What each symbol does to the points:
i: pab->rar, rar->did, lup->gem, dar->bal, tul->nek, dag->saz, veb->dag, mem->pab, duv->ref, gam->sug, fef->gar, rok->bev, bel->niv, bir->gal, kug->rup, vod->zar, kip->sud, tid->gir, biv->tur, vum->fon, saz->vab, far->von, ril->kug, gib->tet, tos->sas, kep->lem, niv->kuz, vug->tos, nud->vug, meb->gos, dos->fop, tet->far, lin->kad, zez->fav, luk->par, puf->sav, lav->bel, rup->gel, nul->lis, vap->fip, tig->lup, gid->lin, nuz->les, ner->dur, nek->kul, kad->vel, sug->tid, gos->vas, lem->dar, bal->luk, baz->nof, von->rak, kiz->rul, vel->kiz, les->gam, bef->vum, nus->vod, pel->ser, veg->tul, tuk->bek, bis->lun, sop->zor, gug->mem, zar->faz, rul->meb, bev->suk, sud->baz, rak->ran, fop->tig, gel->kep, fon->vap, rad->dup, kis->mok, fip->ret, gir->ril, mok->duv, zur->veg, gop->lar, nug->veb, gem->tuk, ran->sol, fav->kip, vab->zez, rit->tes, sav->ner, gar->sop, lis->rad, lop->dos, tes->seb, dup->ror, ruk->nul, bek->lat, sal->pel, taz->gid, neb->nus, nof->lop, ros->fef, lat->lav, sef->bis, did->sal, zor->bef, ref->sef, dur->taz, gal->nuz, sol->zur, kul->gug, seb->kob, lar->vem, par->gop, faz->nef, tur->gib, ror->bok, kob->nug, nef->fem, fem->nud, sas->rit, suk->neb, vem->zaz, vas->biv, zaz->kis, kuz->ros, lun->puf, ret->bir, bok->rok, ser->ruk
h: pab->bev, rar->suk, lup->bef, dar->lun, tul->rad, dag->gem, veb->lup, mem->rok, duv->kiz, gam->gop, fef->gam, rok->rit, bel->bir, bir->dar, kug->mok, vod->veb, kip->bel, tid->vem, biv->gug, vum->kug, saz->tuk, far->did, ril->kis, gib->pab, tos->sud, kep->sef, niv->gal, vug->kip, nud->fav, meb->tul, dos->gar, tet->rar, lin->rak, zez->lat, luk->sav, puf->biv, lav->ret, rup->duv, nul->nef, vap->gel, tig->zor, gid->von, nuz->luk, ner->gib, nek->dup, kad->ran, sug->lar, gos->nek, lem->bis, bal->puf, baz->kuz, von->sal, kiz->zur, vel->sol, les->par, bef->ril, nus->nug, pel->vod, veg->lis, tuk->fon, bis->gos, sop->tid, gug->bok, zar->dag, rul->veg, bev->tes, sud->niv, rak->pel, fop->sop, gel->ref, fon->rup, rad->nud, kis->kad, fip->kep, gir->zaz, mok->vel, zur->nul, gop->dur, nug->tig, gem->vum, ran->ser, fav->lav, vab->bek, rit->nof, sav->tur, gar->sug, lis->fem, lop->fef, tes->lop, dup->vug, ruk->faz, bek->vap, sal->nus, taz->far, neb->kob, nof->ros, ros->les, lat->fip, sef->meb, did->neb, zor->gir, ref->rul, dur->tet, gal->bal, sol->ruk, kul->ror, seb->dos, lar->taz, par->ner, faz->saz, tur->mem, ror->tos, kob->fop, nef->vab, fem->zez, sas->baz, suk->seb, vem->gid, vas->kul, zaz->lin, kuz->nuz, lun->vas, ret->lem, bok->sas, ser->zar
m: pab->dur, rar->taz, lup->zar, dar->niv, tul->bis, dag->ruk, veb->ser, mem->ner, duv->vap, gam->dos, fef->seb, rok->gib, bel->tos, bir->sud, kug->tuk, vod->ran, kip->ror, tid->tig, biv->luk, vum->saz, saz->nul, far->vem, ril->gem, gib->gop, tos->gug, kep->lav, niv->sas, vug->kul, nud->nek, meb->lem, dos->neb, tet->lar, lin->ril, zez->rad, luk->ros, puf->nuz, lav->vug, rup->bek, nul->rul, vap->zez, tig->vod, gid->gir, nuz->nof, ner->gam, nek->lun, kad->kug, sug->fop, gos->dar, lem->bel, bal->kuz, baz->rok, von->zaz, kiz->gel, vel->rup, les->lop, bef->dag, nus->rak, pel->kad, veg->sef, tuk->nef, bis->bir, sop->nug, gug->sav, zar->sol, rul->kep, bev->tet, sud->bok, rak->kis, fop->nus, gel->lat, fon->vab, rad->gos, kis->vum, fip->fav, gir->lup, mok->fon, zur->ref, gop->gar, nug->pel, gem->faz, ran->mok, fav->dup, vab->lis, rit->pab, sav->les, gar->kob, lis->meb, lop->suk, tes->rar, dup->vas, ruk->kiz, bek->fem, sal->lin, taz->tid, neb->von, nof->bev, ros->tes, lat->nud, sef->ret, did->gid, zor->veb, ref->fip, dur->sug, gal->baz, sol->duv, kul->puf, seb->did, lar->sop, par->fef, faz->zur, tur->par, ror->biv, kob->sal, nef->veg, fem->tul, sas->mem, suk->far, vem->zor, vas->bal, zaz->bef, kuz->rit, lun->gal, ret->kip, bok->tur, ser->vel
y: pab->gib, rar->tet, lup->veb, dar->bir, tul->meb, dag->zar, veb->vod, mem->tur, duv->rup, gam->fef, fef->lop, rok->mem, bel->kip, bir->bel, kug->vum, vod->pel, kip->vug, tid->sop, biv->puf, vum->gem, saz->faz, far->taz, ril->bef, gib->ner, tos->ror, kep->fip, niv->sud, vug->dup, nud->rad, meb->sef, dos->seb, tet->dur, lin->zaz, zez->fem, luk->nuz, puf->bal, lav->fav, rup->fon, nul->zur, vap->bek, tig->nug, gid->vem, nuz->kuz, ner->par, nek->gos, kad->kis, sug->gar, gos->bis, lem->ret, bal->gal, baz->sas, von->gid, kiz->duv, vel->mok, les->ros, bef->lup, nus->sal, pel->rak, veg->rul, tuk->saz, bis->lem, sop->fop, gug->biv, zar->ser, rul->ref, bev->pab, sud->tos, rak->lin, fop->kob, gel->vap, fon->tuk, rad->tul, kis->ril, fip->lat, gir->zor, mok->kug, zur->kiz, gop->gam, nug->nus, gem->dag, ran->kad, fav->nud, vab->nef, rit->rok, sav->luk, gar->dos, lis->veg, lop->tes, tes->bev, dup->nek, ruk->sol, bek->vab, sal->von, taz->lar, neb->did, nof->rit, ros->nof, lat->zez, sef->kep, did->far, zor->tig, ref->gel, dur->gop, gal->niv, sol->vel, kul->vas, seb->suk, lar->sug, par->les, faz->ruk, tur->sav, ror->kul, kob->neb, nef->nul, fem->lis, sas->bok, suk->rar, vem->tid, vas->lun, zaz->gir, kuz->baz, lun->dar, ret->lav, bok->gug, ser->ran
c: pab->rok, rar->bev, lup->zor, dar->bis, tul->lis, dag->lup, veb->tig, mem->bok, duv->vel, gam->par, fef->les, rok->sas, bel->ret, bir->lem, kug->kis, vod->nug, kip->lav, tid->lar, biv->kul, vum->ril, saz->gem, far->rar, ril->zaz, gib->mem, tos->kip, kep->ref, niv->bir, vug->fav, nud->zez, meb->veg, dos->fef, tet->pab, lin->von, zez->bek, luk->puf, puf->vas, lav->fip, rup->mok, nul->faz, vap->rup, tig->sop, gid->far, nuz->bal, ner->tur, nek->rad, kad->rak, sug->gop, gos->tul, lem->sef, bal->lun, baz->niv, von->did, kiz->sol, vel->ran, les->luk, bef->gir, nus->kob, pel->nus, veg->nul, tuk->vum, bis->meb, sop->sug, gug->ror, zar->veb, rul->zur, bev->rit, sud->bel, rak->sal, fop->gar, gel->duv, fon->kug, rad->fem, kis->lin, fip->gel, gir->vem, mok->kad, zur->ruk, gop->ner, nug->fop, gem->bef, ran->pel, fav->lat, vab->tuk, rit->baz, sav->biv, gar->gam, lis->nef, lop->ros, tes->nof, dup->nud, ruk->zar, bek->fon, sal->neb, taz->tet, neb->seb, nof->kuz, ros->nuz, lat->vap, sef->rul, did->suk, zor->tid, ref->kiz, dur->gib, gal->dar, sol->ser, kul->dup, seb->lop, lar->dur, par->sav, faz->dag, tur->gug, ror->vug, kob->dos, nef->saz, fem->vab, sas->sud, suk->tes, vem->taz, vas->nek, zaz->gid, kuz->gal, lun->gos, ret->kep, bok->tos, ser->vod
n: pab->ros, rar->fef, lup->lin, dar->dup, tul->lat, dag->kis, veb->zaz, mem->kuz, duv->faz, gam->pab, fef->gib, rok->nuz, bel->gos, bir->nek, kug->ser, vod->gir, kip->bis, tid->did, biv->sud, vum->ran, saz->mok, far->dos, ril->pel, gib->nof, tos->dar, kep->lis, niv->vas, vug->lem, nud->kep, meb->zez, dos->dur, tet->lop, lin->nug, zez->ref, luk->bok, puf->tos, lav->meb, rup->ruk, nul->fon, vap->zur, tig->gid, gid->kob, nuz->gug, ner->rit, nek->lav, kad->veb, sug->rar, gos->fav, lem->rad, bal->ror, baz->puf, von->fop, kiz->saz, vel->dag, les->mem, bef->rak, nus->tid, pel->zor, veg->bek, tuk->vel, bis->nud, sop->far, gug->niv, zar->ril, rul->vab, bev->les, sud->lun, rak->tig, fop->taz, gel->nul, fon->sol, rad->fip, kis->vod, fip->veg, gir->sal, mok->zar, zur->tuk, gop->bev, nug->vem, gem->kad, ran->lup, fav->sef, vab->duv, rit->luk, sav->sas, gar->tet, lis->vap, lop->ner, tes->par, dup->ret, ruk->vum, bek->kiz, sal->sop, taz->seb, neb->sug, nof->sav, ros->tur, lat->rul, sef->fem, did->gar, zor->von, ref->nef, dur->tes, gal->kul, sol->gem, kul->bel, seb->gop, lar->suk, par->rok, faz->kug, tur->baz, ror->bir, kob->lar, nef->rup, fem->gel, sas->bal, suk->gam, vem->neb, vas->kip, zaz->nus, kuz->biv, lun->vug, ret->tul, bok->gal, ser->bef

The rows follow the links: the fewer symbols apart two points are, the more alike their rows tend to be.

Each row is also shifted at random along 3 hidden directions that mean nothing.

Some points, each with a row of numbers:
nul:  111  -297  -195    41   -30   -74  -371   142   -27   123   -37    46   -66  -166  -168  -273  -285    24   130  -231  -128    74  -234   286  -610   153   102   249   123   359   -58    23   264   338   113   138  -156   357   385   -10  -219
ror:  136   -28   -82  -187   289   173    53   235  -279  -136   268   -15  -154   342   -49   210   141  -144  -466   217   125   138   258    21   366   -35    -8  -314    90  -176   -98   108    -8   124    37   -24  -100  -146  -361   294   150
veb:  819   -93    42   -17  -262   -48  -168  -264   262   -56  -133     7    -7  -307   154  -195  -162   176   402  -261   -26  -193   -67    58    30   -26  -105   316  -162    -4    -1  -159    63    25    48   -22    -2   110   104  -272  -214
sal:  672    86   137   161  -296  -131    62  -272   304  -185  -213   -43   149  -263    56   -79   -27    87   377  -126   -56  -174  -223  -128   -80   -91    19   212   -76    25    86  -154   -88  -206   -27   -93   105    62   204  -286   -83
vap: -738  -148  -140   -94    60   -49  -315   127   -68   703    -6   144   -88   -61    65  -241  -200   164    36  -166   -97    48   151   326  -247   255  -176   179   -75   174   -62    76   288   349    26   254  -124   111    46    67  -151
sug: -385   250   231   163  -221   -65   322  -289   225  -358  -148   -87   187  -104    77   152   156   -14   220    75    29  -153  -132  -331   192  -189    49   -16   -68  -137   113  -121  -302  -437   -77  -187   204  -119     9  -203    85
rit: -296   396   171    65   159   -43   409    91  -107   494    28    36   151   238    38   254   259   -47  -235   318    30   104   199  -252   142    50   -68  -348   -29  -124   127   168  -244  -315  -210    38   171  -338  -204   172   292
dar: -146  -131  -144  -188   263   208   -28   240  -295  -359   278   -53  -166   315   -99   158   101  -186  -447   155   120   141   171    50   289   -70    65  -265   142  -115  -142    70    58   182   103   -52  -142   -27  -268   283   104
rad: -1218   -107   -152     95    207    -73   -141    380   -245    561     25     95     17    129   -238    -74   -116    -84   -219     59   -119    264    -90    206   -671    277    114    -53    205    359     11    217    160    235    -42    214    -83    146    271    254     15
vug: -209  -208  -211  -126   267   198   -95   281  -313  -480   260   -71  -181   283  -179   127    25  -218  -413   121   111   152    64   106   121   -59   126  -216   212   -46  -160    61    83   241   130   -63  -180    53  -161   275    42
tos:  188   145   -30  -286   364   156    96   215  -293   589   256    74  -151   352   153   167   197    10  -464   252   115   124   550    34   527   112  -281  -349  -106  -260   -59   201    29   125   -79   127   -24  -334  -557   331   232
tul:  173  -201  -229    14   246    -4  -250   410  -286   367   115    76   -79   142  -235   -83  -157   -87  -235    -5   -91   262   -53   281  -562   237   117   -45   211   320   -66   203   230   352    41   200  -155   196   215   256   -33
kip:  112    14  -129   -55   367    30   -16   377  -331   651   167   109   -65   308  -120    79    41   -87  -423   192   -30   246   205   140  -181   232   -44  -261   101   123   -42   265   101   210   -74   193   -73   -75   -91   363   159
puf:  -15    21   -49   158   236    36   192   325  -251  -319   118   -73    63   302  -344   261   135  -313  -367   273    22   222  -197  -105  -335    -7   322  -341   336   122    14   155  -151  -112   -34   -47   -12    33   137   267   202
lup: -107    12    79   -27  -258   -72  -118  -304   294   221  -161    51    22  -296   255  -223  -117   242   408  -256   -53  -208    34    40   110     5  -184   336  -258   -35    33  -138    84   -16    13    28    56    30    29  -287  -180
fef:  587   184   140   211   -37   -28   337   -45    57  -552   -56  -131   164    82  -161   240   199  -202   -31   180    40     4  -250  -331   -37  -169   250  -184   152   -35   102   -40  -326  -386   -80  -198   146   -79   135    -3   165
lav: -117  -205  -219  -212   262   147  -207   277  -281    70   231    28  -214   221   -62     4   -49   -60  -331    31    36   146   200   238    94    92   -48  -116    97     7  -140   117   203   368    99    78  -184    53  -196   266     9
lem: -305  -213  -189  -238   262   188  -179   264  -281  -155   260    -7  -240   226   -64    55     4   -85  -347    49    95   125   213   209   218     2   -31  -146    84   -85  -175    69   188   330   104    12  -189    19  -256   258    10
rup: -714   -73   -54   -82   -54  -108  -280   -27    67   873   -88   162   -63  -185   188  -309  -196   253   187  -230  -133   -18   165   286  -198   262  -271   274  -199   138    -7    41   285   262   -10   261   -46    61    52   -61  -175
rul: -897  -422  -251  -141    -5   160  -387    85   -74  -691   134   -63  -224   -63  -118  -136  -199   -71   -14  -207    53   -11  -102   256     5   -97   111   171   129    61  -199  -131   251   401   242   -56  -252   303    63   -14  -234
sas:  601     5   -55    91   222    72   215   254  -237  -533   150  -114    43   275  -309   283   132  -310  -363   272    70   199  -163  -164  -135   -88   311  -326   316    38   -14    79  -182  -115     7  -140   -25   -17    46   254   220
luk: -617   294   115     5   194    16   323   110  -141   289    81    10    80   278     4   260   275   -75  -308   314    35    90   203  -219   206    13   -51  -359     8  -140    80   145  -205  -234  -138    -4   127  -287  -236   211   282
bal: -221   240    18    83   327   -67   238   319  -249   727    90    87    90   324  -105   184   155  -112  -379   321   -29   255   141   -74  -255   193    13  -365   112   103    99   287   -85   -98  -180   141    75  -196   -46   332   286
faz:  -51  -246  -105  -334  -149   136  -380  -227   116   -71    38    44  -245  -231   323  -247  -156   261   216  -309    43  -205   293   268   536   -59  -299   318  -275  -184  -171  -198   296   351   168    25  -159    73  -305  -187  -261
nof: -916   339   172   134   111   -51   414    27   -59   183    -5   -24   173   204   -43   271   261  -110  -175   307    17    93    45  -295    48   -16    57  -317    19   -95   131   115  -295  -367  -186   -48   177  -274   -81   126   286
far:  980   120   179    55  -220     1   176  -302   217  -526   -81   -89    64  -111   107    87   106    26   207    -1    77  -204   -68  -252   365  -220    25    37  -106  -219    48  -169  -226  -304   -24  -196   118  -101   -82  -217    13
kuz: -136   158    34   148   211     5   288   222  -174  -108    81   -48   118   286  -239   273   181  -226  -317   317    18   176   -84  -205  -163   -14   203  -336   229    41    61   133  -215  -216   -97   -42    83  -100    28   220   239
tuk: -842   -83   -63    52   -91  -150  -252   -10   104   749  -143   148    49  -229    77  -316  -228   195   251  -225  -164     0   -41   241  -474   260  -129   309  -115   274    28    49   240   196   -28   245   -36   158   262  -103  -188
tig: -203    78   154   165  -337  -144    62  -338   325  -147  -248   -22   153  -312    96  -123   -56   110   431  -159   -63  -174  -235  -138   -89   -86    30   266  -116    32   108  -158   -87  -238   -17   -92   135    71   229  -332  -119
nud: -768  -278  -209  -299   213   227  -241   176  -250  -262   268    -9  -266   180    -9    18   -28   -48  -299   -12   105    65   242   241   329   -33   -54   -60    51  -110  -196     7   189   373   158    12  -214    52  -301   181   -48
zaz: -226    25   117   138  -327  -110   -21  -323   347  -234  -224   -48   106  -333    75  -145   -90   127   449  -217   -43  -212  -224   -99   -76   -89    23   303  -110    22    64  -192   -52  -171    19  -100    98   107   228  -321  -168
nuz: -238    70    12   141   149    76   280   155  -155  -684   113  -137    65   254  -293   302   175  -309  -304   264    86   128  -204  -232   -42  -148   320  -314   283   -18    -6    53  -243  -205    -6  -194    39   -38    57   180   210
dag:   868   -424   -151      8   -286     59   -330   -180    189  -1047    -59   -129   -109   -315   -102   -221   -258    -29    340   -346     25   -168   -369    138   -113   -217    181    384     93     90   -102   -285    149    210    261   -181   -138    390    283   -293   -345
veg:  -754   -531   -299   -189    -20    253   -420     67    -91  -1259    187   -153   -281    -68   -187    -80   -210   -143    -42   -225    120    -25   -195    260    127   -223    222    175    192    -15   -266   -224    235    438    339   -188   -290    378     49    -14   -257
ser:  228   -41     9   142  -203  -195  -199  -116   226   561  -218   108   109  -317    54  -298  -224   195   387  -235  -163   -71  -163   146  -494   182   -94   347   -94   257    72    -9   160    67   -35   166    33   161   341  -207  -180

From each start, follow one symbol. Which point do you reach?
Answer with the point's name.
 524   157   191     7  -262   -52   127  -375   277  -106  -148   -31    80  -204   258   -23    76   167   302   -82    15  -226    52  -170   373  -144  -152   128  -234  -206    76  -160  -137  -249   -47  -109   145  -146  -126  -278   -34
m -> tig
  20   194   124  -112   109   160   316   -65   -70  -423   138  -119   -19   221    89   295   301   -94  -236   241   178   -41   230  -257   666  -218   -24  -295   -48  -392   -10   -33  -242  -249   -39  -181    91  -296  -426    73   233
m -> tes
 316   269   147   223    88   -79   366   112   -68   -37   -42   -38   197   167  -170   249   204  -179  -159   292    -9   104  -162  -290  -205   -22   202  -284   177    41   127   103  -292  -354  -158   -72   151  -128   104   121   244
i -> gop
 -27    79   -31    28   287    63   174   293  -276   114   143     4     4   320  -182   216   151  -180  -400   279    34   205    78   -64   -78    62    96  -352   177    17     2   178   -68   -36   -72    16     1   -89   -82   295   228
c -> dar
-198  -167  -204   -38   224   -19  -252   332  -219   602    74   119   -97    96  -116  -141  -151     0  -190   -46   -90   211    43   293  -444   273   -10    11    97   278   -66   189   265   352     8   240  -143   145   114   212   -47
y -> fip
 564   191   184    -9  -258  -116    58  -344   288   446  -213    87    77  -258   307  -135   -12   274   373  -130   -40  -191   124   -74   213    31  -272   209  -309  -107    94  -102   -27  -172   -92    46   144  -130   -85  -267   -79
y -> nus
-609   324   270    41  -237   -94   261  -391   309   166  -173    -3   154  -151   294    38   134   168   304    16    12  -201   125  -271   396  -117  -181    71  -294  -252   142  -109  -216  -385  -125   -70   241  -235  -153  -278    60
n -> sug
 412    58   -16  -155   276   184   159   161  -255  -160   249   -27  -105   349   -37   246   230  -151  -436   244   150   119   252   -81   424   -62   -19  -348    57  -223   -62    80   -84    -3     5   -63   -38  -201  -377   255   201
c -> kul
-354   222   231    38  -288   -41   234  -413   288  -267  -150   -53    99  -189   216    38   118   109   310   -48    53  -241    -5  -247   422  -201  -101    74  -206  -247   100  -178  -220  -345   -47  -175   172  -153  -115  -279     0
i -> nug
 173  -146  -188   -84   300    79   -97   373  -326    65   196    27  -113   289  -211    90    -4  -150  -410   146    25   249    73   150  -157   102    63  -208   206    99   -79   175   108   245    43    71  -135    44   -43   313    98
i -> ror
 249  -237  -104   233  -249  -149  -259   -38   182  -271  -200   -26    84  -321  -197  -274  -286     6   385  -273  -152   -44  -513   134  -725    29   240   382   142   399     9  -113   133    93    97    22   -46   392   600  -226  -265
n -> kad
  48  -314  -262    42   202     8  -276   387  -253    38   104    35   -92    95  -298   -97  -185  -139  -208   -17   -77   221  -195   277  -595   168   195     4   262   338   -87   120   223   373    95   133  -192   291   290   224   -87
i -> bis
-628  -237  -114  -124   -89    -6  -343   -35    52   191   -16    64  -122  -183   105  -261  -231   152   168  -264   -47   -72    47   262   -73    93  -138   290  -103    71   -85   -68   279   298   108   115  -134   148    43  -103  -227
h -> kiz
 250   129   105   108    15    73   323   -20   -31  -813    51  -148    81   147  -182   303   217  -237  -133   235   107    11  -154  -319   170  -231   242  -268   175  -145    26   -44  -301  -317    -2  -266    81   -85   -33    33   189
i -> dur
-317   252   111  -172   171   149   309    -9  -128    13   176   -10   -62   272   165   278   306   -33  -287   279   164    -9   405  -203   721  -120  -177  -365  -124  -393    -7    48  -187  -191   -92  -100    92  -380  -527   156   244
i -> gib
 127  -290  -240  -151   243   182  -212   326  -290  -350   247   -27  -215   222  -203    34   -63  -173  -362    47    70   163    34   228    -4    15   110  -118   224    40  -177    64   183   361   148    15  -221   139   -77   244   -24
m -> kip
-320  -100  -120  -266   302   199   -37   221  -299   -86   284   -13  -206   313   -22   159    91   -99  -432   141   124   132   301    98   398   -25   -64  -236    50  -165  -131    93    67   229    76     0  -146  -115  -380   289    99
m -> tos
 135  -280  -262   -94   244   134  -229   340  -298  -180   196   -11  -182   167  -228    -1   -91  -159  -326    12    21   172     0   238  -181    66   136   -82   219   154  -155   101   190   355   124    43  -211   198    34   249   -38
c -> lat
-227   297   238   312  -229  -189   328  -213   253    10  -253   -26   295  -149     0    67   105    -6   268    69   -67   -80  -253  -341  -235   -65   126    21    -9    40   196   -42  -299  -461  -144   -84   247   -89   248  -186    89
h -> far
